Below is a small trained network, with its code and all its weights. Each question gives an input and a class and asks what happens when units are switched off, that is, made to give their printed mean instead of their output.

import numpy as np


def w(rows, s, z=0):
    codes = np.array(rows[::2]) - 128.0
    scale = np.full(codes.shape[1], s)
    scale[-1] = z or s
    return codes * scale


def f(y):
    return y / 2 * (1 + np.tanh(0.7978845608 * (y + 0.044715 * y**3)))


def log_softmax(a):
    a = a - a.max(-1, keepdims=True)
    return a - np.log(np.exp(a).sum(-1, keepdims=True))


def net(x, mask):
    res = np.array(x, float).reshape(1, 8) / 4 @ E
    y = f(res @ A[0][:, :-1].T + A[0][:, -1])
    res = res + np.where(mask, y, B[0][:, -1]) @ B[0][:, :-1]
    return log_softmax(res[-1] @ U[:, :-1].T + U[:, -1])


A, B = {}, {}
E = w([
[210,161,111,176,76],'x0',
[120,254,113,89,116],'x1',
[139,96,116,61,79],'x2',
[155,144,12,112,109],'x3',
[134,220,138,81,131],'x4',
[157,101,52,69,113],'x5',
[56,148,125,86,53],'x6',
[85,99,145,100,91],'x7',
],0.0084)
A[0] = w([
[46,173,111,90,125,177],'neuron 0',
[235,69,159,104,84,236],'neuron 1',
[179,190,77,138,126,125],'neuron 2',
[46,31,179,148,147,254],'neuron 3',
[189,184,55,117,85,216],'neuron 4',
[73,132,165,52,103,110],'neuron 5',
[131,58,86,26,170,119],'neuron 6',
[148,151,188,84,149,84],'neuron 7',
[141,138,156,158,191,231],'neuron 8',
[174,121,122,103,54,142],'neuron 9',
[74,101,161,254,96,164],'neuron 10',
[215,160,152,220,212,235],'neuron 11',
[64,184,154,31,140,228],'neuron 12',
[197,170,131,171,209,212],'neuron 13',
[91,167,62,130,148,228],'neuron 14',
],0.013,0.0028)
B[0] = w([
[126,196,143,86,81,211],'neuron 0',
[210,128,66,226,77,212],'neuron 1',
[45,97,79,131,142,206],'neuron 2',
[206,7,222,101,121,246],'neuron 3',
[29,86,17,90,64,252],'neuron 4',
[183,229,158,127,105,207],'neuron 5',
[223,120,65,75,220,209],'neuron 6',
[163,143,170,154,107,152],'neuron 7',
[129,164,157,149,160,184],'neuron 8',
[124,161,60,146,44,185],'neuron 9',
[50,23,207,141,70,214],'neuron 10',
[30,208,178,228,230,254],'neuron 11',
[174,236,171,97,67,247],'neuron 12',
[83,234,110,196,212,215],'neuron 13',
[92,109,82,39,166,189],'neuron 14',
],0.017,0.011)
U = w([
[157,214,164,3,73,254],'0',
[78,154,126,131,194,151],'1',
[219,80,90,100,194,58],'2',
[58,135,57,14,112,55],'3',
[151,110,33,167,74,127],'4',
[121,47,175,142,112,131],'5',
],0.011,0.0023)

Each question gives the input, the list of numbers given to net, and the class t.
The units are the neurons (one row each of A and B). Each row of codes is followed by its name. A weight is (code - 128) times the scale printed after its matrix; where a second scale follows, it is the last column's (A, B and U).
mask holds one flag per neuron, in row order. A switched-off neuron (its flag False) gives its mean, the last column of its row in B, instead of its output. The means were averaged over made-up inputs and are rounded, as every weight is.
A unit's drop is (log p(t) with every unit on - log p(t) with that unit switched off) / (log p(t) with every unit on - log p(t) with every unit switched off).
The circuit of an input: a set's keep is (log p(t) with only the set's units on - log p(t) with every unit switched off) / (log p(t) with every unit on - log p(t) with every unit switched off). Starting from the 12 units with the biggest drops (on a tie, the unit counted first), units are removed one at a time, each time the one whose removal leaves the highest keep (on an exact tie, the one counted first), for as long as the keep stays at least 0.8.
units of the circuit, in order: the units of the circuit, biggest drop first
top k neurons: the k neurons with the biggest drops, biggest first
drop of u: that unit's drop, to one decimal
input [4,6,8,-7,-3,1,-5,8], class 4: top 3 neurons => [neuron 1; neuron 0; neuron 12]
input [0,3,-5,5,-6,-6,2,2], class 5: units of the circuit, in order => [neuron 10]
input [-1,2,-6,6,7,6,-8,4], class 3: top 2 neurons => [neuron 4; neuron 14]
input [2,1,7,4,2,1,-1,2], class 4: top 3 neurons => [neuron 1; neuron 9; neuron 0]
input [-1,6,4,-6,-4,7,-5,0], class 2: top 2 neurons => [neuron 4; neuron 6]
input [4,-2,1,-5,-3,7,-8,0], class 1: top 3 neurons => [neuron 11; neuron 13; neuron 4]
input [8,3,4,-2,-4,-4,-6,-3], class 1: drop of neuron 11 => 0.5
input [-8,-8,3,2,-8,2,-3,7], class 2: drop of neuron 6 => 2.0
input [3,0,7,0,-2,7,-2,8], class 4: drop of neuron 14 => 0.0
input [-4,-4,6,6,-2,-8,-2,8], class 5: top 2 neurons => [neuron 3; neuron 10]
